Here is a tiny trained network, its code and every weight. The questions are about switching its units off for an input and a target symbol, where a switched-off unit gives its printed mean instead of its output.

import numpy as np


def w(rows, s, z=0):
    codes = np.array(rows[::2]) - 128.0
    scale = np.full(codes.shape[1], s)
    scale[-1] = z or s
    return codes * scale


def norm(h):
    return h / np.sqrt((h * h).mean(-1, keepdims=True) + 1e-5)


def f(y):
    return y / 2 * (1 + np.tanh(0.7978845608 * (y + 0.044715 * y**3)))


def softmax(a):
    e = np.exp(a - a.max(-1, keepdims=True))
    return e / e.sum(-1, keepdims=True)


def log_softmax(a):
    a = a - a.max(-1, keepdims=True)
    return a - np.log(np.exp(a).sum(-1, keepdims=True))


def net(x, mask):
    ids = ['βγεηξστφω'.index(c) for c in x.split()]
    T = len(ids)
    res = E[ids] + P[:T]
    r = norm(res)
    for j in range(3):
        rows = slice(3 * j, 3 * j + 3)
        q, k, v = (r @ M[0][rows].T for M in (Q, K, V))
        z = softmax(np.where(np.tri(T) > 0, q @ k.T / 3**0.5, -1e9)) @ v
        o = O[0][rows]
        res = res + np.where(mask[j], z, o[:, -1]) @ o[:, :-1]
    y = f(norm(res) @ A[0][:, :-1].T + A[0][:, -1])
    res = res + np.where(mask[3:19], y, B[0][:, -1]) @ B[0][:, :-1]
    return log_softmax(norm(res)[-1] @ U[:, :-1].T + U[:, -1])


Q, K, V, O, A, B = {}, {}, {}, {}, {}, {}
E = w([
[198,171,115,144,235,137,77,152,166,148,84],'β',
[102,188,64,160,177,88,43,58,67,139,134],'γ',
[103,121,100,128,90,58,54,148,135,186,115],'ε',
[146,60,132,89,80,133,141,252,202,112,95],'η',
[57,143,104,80,169,49,130,182,124,107,145],'ξ',
[127,121,72,94,192,127,173,162,59,24,181],'σ',
[75,79,27,115,68,83,100,70,146,24,134],'τ',
[231,40,49,115,123,145,139,162,65,127,147],'φ',
[94,134,21,153,143,205,193,139,215,157,158],'ω',
],0.016)
P = w([
[146,189,232,206,78,117,128,151,124,110,180],'0',
[66,155,155,119,77,156,94,163,75,135,162],'1',
[44,107,175,108,123,159,140,110,67,146,43],'2',
[126,142,136,201,125,44,186,145,125,126,69],'3',
[139,165,122,16,77,109,145,90,141,142,101],'4',
[99,105,70,72,168,143,59,167,119,129,84],'5',
[155,144,81,139,156,3,156,151,147,149,124],'6',
[93,25,113,134,217,33,100,112,174,127,141],'7',
],0.016)
Q[0] = w([
[85,55,155,158,158,144,75,142,129,131,144],'h0',
[149,81,119,114,152,41,133,109,195,129,170],'h0',
[137,144,132,222,94,61,208,142,116,124,151],'h0',
[104,59,43,164,192,72,125,179,130,143,97],'h1',
[94,100,28,50,144,138,103,161,107,143,78],'h1',
[164,198,76,121,77,105,162,148,120,126,87],'h1',
[50,77,131,155,177,239,42,173,76,129,91],'h2',
[101,31,124,232,188,92,131,134,129,110,187],'h2',
[149,134,104,245,152,71,124,189,160,87,97],'h2',
],0.012)
K[0] = w([
[149,123,72,165,152,102,112,177,147,120,138],'h0',
[111,124,75,55,152,141,106,136,124,131,79],'h0',
[152,168,127,39,99,144,105,110,144,144,192],'h0',
[141,112,9,69,172,117,109,159,165,147,154],'h1',
[148,86,53,127,144,90,198,113,158,144,140],'h1',
[113,131,102,84,128,155,180,101,111,155,56],'h1',
[139,87,75,253,190,47,132,189,152,114,143],'h2',
[141,126,72,113,141,140,35,176,170,100,143],'h2',
[145,169,44,68,97,125,103,119,140,122,149],'h2',
],0.015)
V[0] = w([
[113,182,128,107,201,158,202,153,109,125,136],'h0',
[75,165,138,154,110,81,91,103,140,80,111],'h0',
[121,147,127,107,125,109,124,80,34,90,158],'h0',
[116,148,194,100,131,86,89,162,114,86,96],'h1',
[154,113,150,145,81,134,82,175,178,236,82],'h1',
[78,176,122,117,150,137,140,135,192,126,113],'h1',
[95,118,212,85,142,84,110,166,137,152,122],'h2',
[76,194,84,160,152,140,109,92,181,184,160],'h2',
[65,105,114,123,94,128,174,111,165,5,132],'h2',
],0.014)
O[0] = w([
[146,13,223,174,133,188,99,166,30,220,174,84],'h0',
[132,88,85,101,165,67,134,104,213,190,165,67],'h0',
[109,74,162,58,223,165,66,126,197,63,206,141],'h0',
[124,71,100,184,109,47,32,182,181,166,90,2],'h1',
[172,192,152,88,90,113,137,111,158,192,34,144],'h1',
[42,105,109,218,124,151,165,98,178,238,132,30],'h1',
[121,78,2,166,206,131,135,203,98,209,39,85],'h2',
[175,106,85,26,84,132,161,94,65,180,189,6],'h2',
[172,9,171,210,95,31,191,54,127,78,134,102],'h2',
],0.0093,0.0083)
A[0] = w([
[122,52,218,175,111,142,116,88,83,120,167,196],'n0',
[168,167,138,160,141,252,155,129,119,17,114,147],'n1',
[107,154,146,189,74,158,199,53,115,189,175,1],'n2',
[140,119,129,82,89,90,73,49,217,154,143,125],'n3',
[159,141,118,141,66,181,110,138,50,188,164,143],'n4',
[226,39,74,155,133,140,177,121,119,193,154,59],'n5',
[62,173,135,207,111,129,114,177,243,188,196,89],'n6',
[139,154,87,148,190,128,57,184,112,112,124,139],'n7',
[76,119,51,123,159,109,126,173,74,107,157,49],'n8',
[172,95,125,139,179,65,20,146,141,50,58,145],'n9',
[155,190,123,131,133,217,84,190,81,165,123,117],'n10',
[120,103,138,112,95,121,130,131,40,158,151,138],'n11',
[148,156,112,52,77,152,153,91,81,146,107,114],'n12',
[119,154,199,190,35,82,106,75,116,138,116,151],'n13',
[159,79,72,138,105,90,157,82,88,174,136,152],'n14',
[162,150,125,229,115,113,196,180,97,133,29,118],'n15',
],0.012,0.0066)
B[0] = w([
[119,153,129,167,122,224,212,193,223,103,97,163],'n0',
[44,207,215,165,108,68,133,145,103,183,110,249],'n1',
[184,117,247,73,96,133,87,156,64,56,63,158],'n2',
[98,155,146,174,80,142,120,104,108,152,160,138],'n3',
[105,113,150,98,149,138,165,62,123,70,90,158],'n4',
[64,116,184,92,145,82,139,128,71,129,90,158],'n5',
[114,104,110,161,154,123,133,109,38,180,129,150],'n6',
[144,85,188,126,121,154,129,153,122,94,67,185],'n7',
[133,51,115,164,140,149,152,127,195,120,131,139],'n8',
[173,130,147,65,79,88,33,161,114,99,111,223],'n9',
[75,109,153,168,105,111,170,42,172,81,134,173],'n10',
[85,138,198,76,181,138,165,143,114,109,110,153],'n11',
[145,166,134,122,145,150,167,118,159,119,146,162],'n12',
[111,148,94,71,143,163,187,135,173,123,101,151],'n13',
[103,146,169,96,116,85,183,116,142,111,94,169],'n14',
[172,103,94,135,170,223,102,48,81,107,204,158],'n15',
],0.013,0.017)
U = w([
[62,152,144,151,166,170,246,64,120,127,148,253],'β',
[127,118,149,82,170,169,78,88,117,143,253,108],'γ',
[143,157,29,135,109,153,154,175,167,138,77,181],'ε',
[157,98,90,190,119,182,95,45,47,82,120,92],'η',
[88,25,148,126,179,58,130,145,60,182,115,28],'ξ',
[121,57,145,198,168,214,127,200,179,72,169,77],'σ',
[61,58,95,170,71,80,138,38,185,29,156,13],'τ',
[63,223,155,166,99,85,74,144,107,140,120,97],'φ',
[167,131,170,45,98,139,121,137,71,15,111,169],'ω',
],0.0069,0.0028)

Each question gives the input, a string of symbols that net reads in full, and the target symbol t.
The units are the heads (3 rows each of Q, K, V and O) and the neurons (one row each of A and B). Each row of codes is followed by its name. A weight is (code - 128) times the scale printed after its matrix; where a second scale follows, it is the last column's (O, A, B and U).
mask holds one flag per unit, heads first, then neurons. A switched-off unit (its flag False) gives its mean, the last column of its rows in O or B, instead of its output. The means were averaged over made-up inputs and are rounded, as every weight is.
A unit's drop is (log p(t) with every unit on - log p(t) with that unit switched off) / (log p(t) with every unit on - log p(t) with every unit switched off).
The circuit of an input: a set's keep is (log p(t) with only the set's units on - log p(t) with every unit switched off) / (log p(t) with every unit on - log p(t) with every unit switched off). Starting from the 12 units with the biggest drops (on a tie, the unit counted first), units are removed one at a time, each time the one whose removal leaves the highest keep (on an exact tie, the one counted first), for as long as the keep stays at least 0.8.
circuit, biggest first: the units of the circuit, biggest drop first
unit that matters most: the unit with the biggest drop
top k neurons: the k neurons with the biggest drops, biggest first
heads that matter: for each layer, one digit per head in row order, 1 if its drop is at least 0.15 and else 0, layers parted by /
input ξ φ ω, target ξ: circuit, biggest first -> h0, h2
input η τ ξ, target η: circuit, biggest first -> n15, h0, h2
input η φ φ ε σ, target φ: heads that matter -> 001
input ω τ τ ω, target τ: circuit, biggest first -> h2
input ω σ ω σ, target σ: circuit, biggest first -> h0, n0
input η η φ, target η: heads that matter -> 101
input ε ξ ξ η ε, target ξ: circuit, biggest first -> h2, h0
input τ ω ξ ω σ ξ γ, target σ: top 2 neurons -> n0, n1
input η η ε ω σ, target β: heads that matter -> 010
input φ ω φ ε ω γ ε, target β: heads that matter -> 000
input ξ η φ η ω ε ω β, target ε: circuit, biggest first -> h2, h0
input γ ω φ φ φ φ ω γ, target β: heads that matter -> 010
input φ ε φ φ η, target φ: circuit, biggest first -> n1, h2
input φ ξ γ ξ φ ω ε, target β: circuit, biggest first -> h1
input φ φ ω σ φ ω σ, target β: top 2 neurons -> n9, n2
input φ η γ γ ε ξ η, target ξ: circuit, biggest first -> h1, n6
input ξ φ ω η φ φ β σ, target φ: heads that matter -> 101
input η ω ε, target η: circuit, biggest first -> n15, h2
input γ φ φ φ ω φ ξ η, target φ: heads that matter -> 101
input φ σ ω β, target σ: unit that matters most -> h0
input φ φ τ ξ σ, target τ: circuit, biggest first -> h2, h1
input ξ τ ξ, target ξ: heads that matter -> 101
